Below is a small trained network, with its code and all its weights. Each question gives an input and a class and asks what happens when units are switched off, that is, made to give their printed mean instead of their output.

import numpy as np


def w(rows, s, z=0):
    codes = np.array(rows[::2]) - 128.0
    scale = np.full(codes.shape[1], s)
    scale[-1] = z or s
    return codes * scale


def f(y):
    return y / 2 * (1 + np.tanh(0.7978845608 * (y + 0.044715 * y**3)))


def log_softmax(a):
    a = a - a.max(-1, keepdims=True)
    return a - np.log(np.exp(a).sum(-1, keepdims=True))


def net(x, mask):
    res = np.array(x, float).reshape(1, 4) / 4 @ E
    y = f(res @ A[0][:, :-1].T + A[0][:, -1])
    res = res + np.where(mask, y, B[0][:, -1]) @ B[0][:, :-1]
    return log_softmax(res[-1] @ U[:, :-1].T + U[:, -1])


A, B = {}, {}
E = w([
[159,162,124,44,104,129,130,152,120,1,126],'x0',
[72,90,162,90,179,131,70,205,148,158,188],'x1',
[173,129,168,150,96,59,73,127,159,168,124],'x2',
[176,205,210,153,115,214,33,123,49,157,107],'x3',
],0.014)
A[0] = w([
[159,44,128,127,131,20,145,106,170,122,138,124],'n1',
[144,168,138,157,125,111,86,85,86,161,70,152],'n2',
[99,133,122,148,158,147,89,129,69,171,110,131],'n3',
[99,92,168,170,144,135,130,122,134,207,120,178],'n4',
[178,125,115,149,76,176,150,124,95,125,114,191],'n5',
[137,161,84,133,108,65,193,122,165,137,110,106],'n6',
[99,78,128,85,201,132,116,199,150,146,252,136],'n7',
[92,99,135,107,155,156,163,117,176,139,144,253],'n8',
[59,114,78,140,187,183,159,135,135,151,126,141],'n9',
[117,88,151,174,127,126,82,111,133,168,115,46],'n10',
[115,136,79,90,68,75,175,108,183,100,93,156],'n11',
[68,86,115,137,150,187,133,111,118,128,126,66],'n12',
[154,118,63,106,90,103,163,126,151,91,140,196],'n13',
[129,143,94,77,88,138,153,108,177,75,91,160],'n14',
[119,114,142,57,159,172,102,151,153,112,167,176],'n15',
[58,118,71,193,213,193,126,118,164,108,162,121],'n16',
[97,115,135,172,97,188,130,107,78,98,130,70],'n17',
[58,111,152,76,176,106,101,231,115,157,171,173],'n18',
[158,184,121,114,94,101,89,53,159,153,132,235],'n19',
[103,124,184,36,158,118,100,200,114,80,153,150],'n20',
[110,85,68,149,95,49,133,157,174,143,113,179],'n21',
[117,113,194,188,141,127,128,129,159,179,120,80],'n22',
[164,187,172,120,148,164,84,118,73,157,87,112],'n23',
[149,210,184,118,91,164,105,93,92,107,95,239],'n24',
[85,124,109,212,144,126,192,106,111,196,89,234],'n25',
[219,180,192,138,121,159,107,129,88,106,80,197],'n26',
[153,216,131,131,123,122,98,90,105,130,81,225],'n27',
[220,130,158,127,134,130,137,95,67,132,118,110],'n28',
],0.013,0.003)
B[0] = w([
[124,88,220,174,32,88,114,130,71,118,119,221],'n1',
[180,65,182,185,115,177,185,64,90,164,95,210],'n2',
[191,153,159,95,118,110,134,150,158,183,182,186],'n3',
[195,175,176,77,131,169,135,110,180,176,192,219],'n4',
[102,116,195,129,148,140,147,156,74,163,73,191],'n5',
[105,57,159,176,98,153,186,90,119,139,176,195],'n6',
[46,164,173,145,170,28,49,166,69,84,17,241],'n7',
[151,105,111,115,198,82,129,117,50,141,89,182],'n8',
[89,183,70,57,218,156,133,106,72,132,74,190],'n9',
[177,105,135,110,92,171,201,120,211,138,170,188],'n10',
[125,30,132,141,150,43,214,54,128,67,220,219],'n11',
[92,223,129,100,180,129,36,143,65,96,65,163],'n12',
[121,58,120,137,124,123,223,74,108,80,192,205],'n13',
[98,35,86,133,181,155,223,40,150,143,203,208],'n14',
[123,193,143,55,54,185,96,197,174,135,119,187],'n15',
[41,138,50,85,182,137,108,94,70,117,86,191],'n16',
[109,159,187,145,126,77,94,129,126,169,97,169],'n17',
[44,200,181,92,58,96,21,167,152,81,104,231],'n18',
[156,89,170,175,108,192,173,67,72,187,138,191],'n19',
[127,142,165,102,115,207,66,157,244,35,128,214],'n20',
[133,107,181,181,99,85,142,103,60,136,128,218],'n21',
[254,117,171,137,95,167,105,116,201,132,178,200],'n22',
[191,57,183,177,87,167,198,136,106,140,125,234],'n23',
[65,44,129,225,117,181,138,76,126,122,21,249],'n24',
[155,157,145,60,167,197,155,174,131,179,133,227],'n25',
[44,92,124,157,201,169,167,57,101,128,45,254],'n26',
[145,70,126,186,164,187,154,109,35,120,116,216],'n27',
[115,97,143,135,130,138,166,108,69,100,41,196],'n28',
],0.0081,0.02)
U = w([
[93,109,154,177,133,100,129,117,48,149,54,137],'0',
[135,181,107,53,183,158,100,158,138,197,145,132],'1',
[197,98,157,171,69,131,162,104,164,168,194,153],'2',
[185,112,9,210,127,96,69,195,202,180,142,2],'3',
[128,123,166,138,123,209,117,131,156,130,72,133],'4',
[83,150,171,116,72,81,60,197,178,115,119,109],'5',
[88,94,69,100,174,110,159,96,123,85,137,162],'6',
],0.012,0.0076)

Each question gives the input, the list of numbers given to net, and the class t.
The units are the neurons (one row each of A and B). Each row of codes is followed by its name. A weight is (code - 128) times the scale printed after its matrix; where a second scale follows, it is the last column's (A, B and U).
mask holds one flag per neuron, in row order. A switched-off neuron (its flag False) gives its mean, the last column of its row in B, instead of its output. The means were averaged over made-up inputs and are rounded, as every weight is.
A unit's drop is (log p(t) with every unit on - log p(t) with that unit switched off) / (log p(t) with every unit on - log p(t) with every unit switched off).
unit that matters most: the unit with the biggest drop
k most important neurons: the k neurons with the biggest drops, biggest first
drop of u: that unit's drop, to one decimal
input [-6,6,2,3], class 5: 2 most important neurons -> (n18, n7)
input [3,-1,3,-7], class 2: unit that matters most -> n1
input [1,-2,1,-7], class 2: 2 most important neurons -> (n1, n26)
input [-7,5,8,-5], class 5: 2 most important neurons -> (n7, n18)
input [0,4,-7,8], class 4: 2 most important neurons -> (n20, n15)
input [4,6,-5,7], class 4: 3 most important neurons -> (n24, n23, n26)
input [-5,-6,-1,4], class 4: 2 most important neurons -> (n7, n25)
input [4,1,5,-7], class 2: 3 most important neurons -> (n1, n26, n11)
input [-2,6,5,7], class 4: 3 most important neurons -> (n26, n11, n18)
input [-1,6,-2,-7], class 5: 2 most important neurons -> (n18, n26)
input [2,0,6,-8], class 2: 2 most important neurons -> (n11, n26)
input [-6,-2,-1,8], class 2: drop of n10 -> 0.2
input [-5,-5,3,4], class 2: drop of n22 -> 0.2
input [0,8,0,6], class 5: drop of n18 -> 0.1
input [8,-6,-1,0], class 6: unit that matters most -> n14
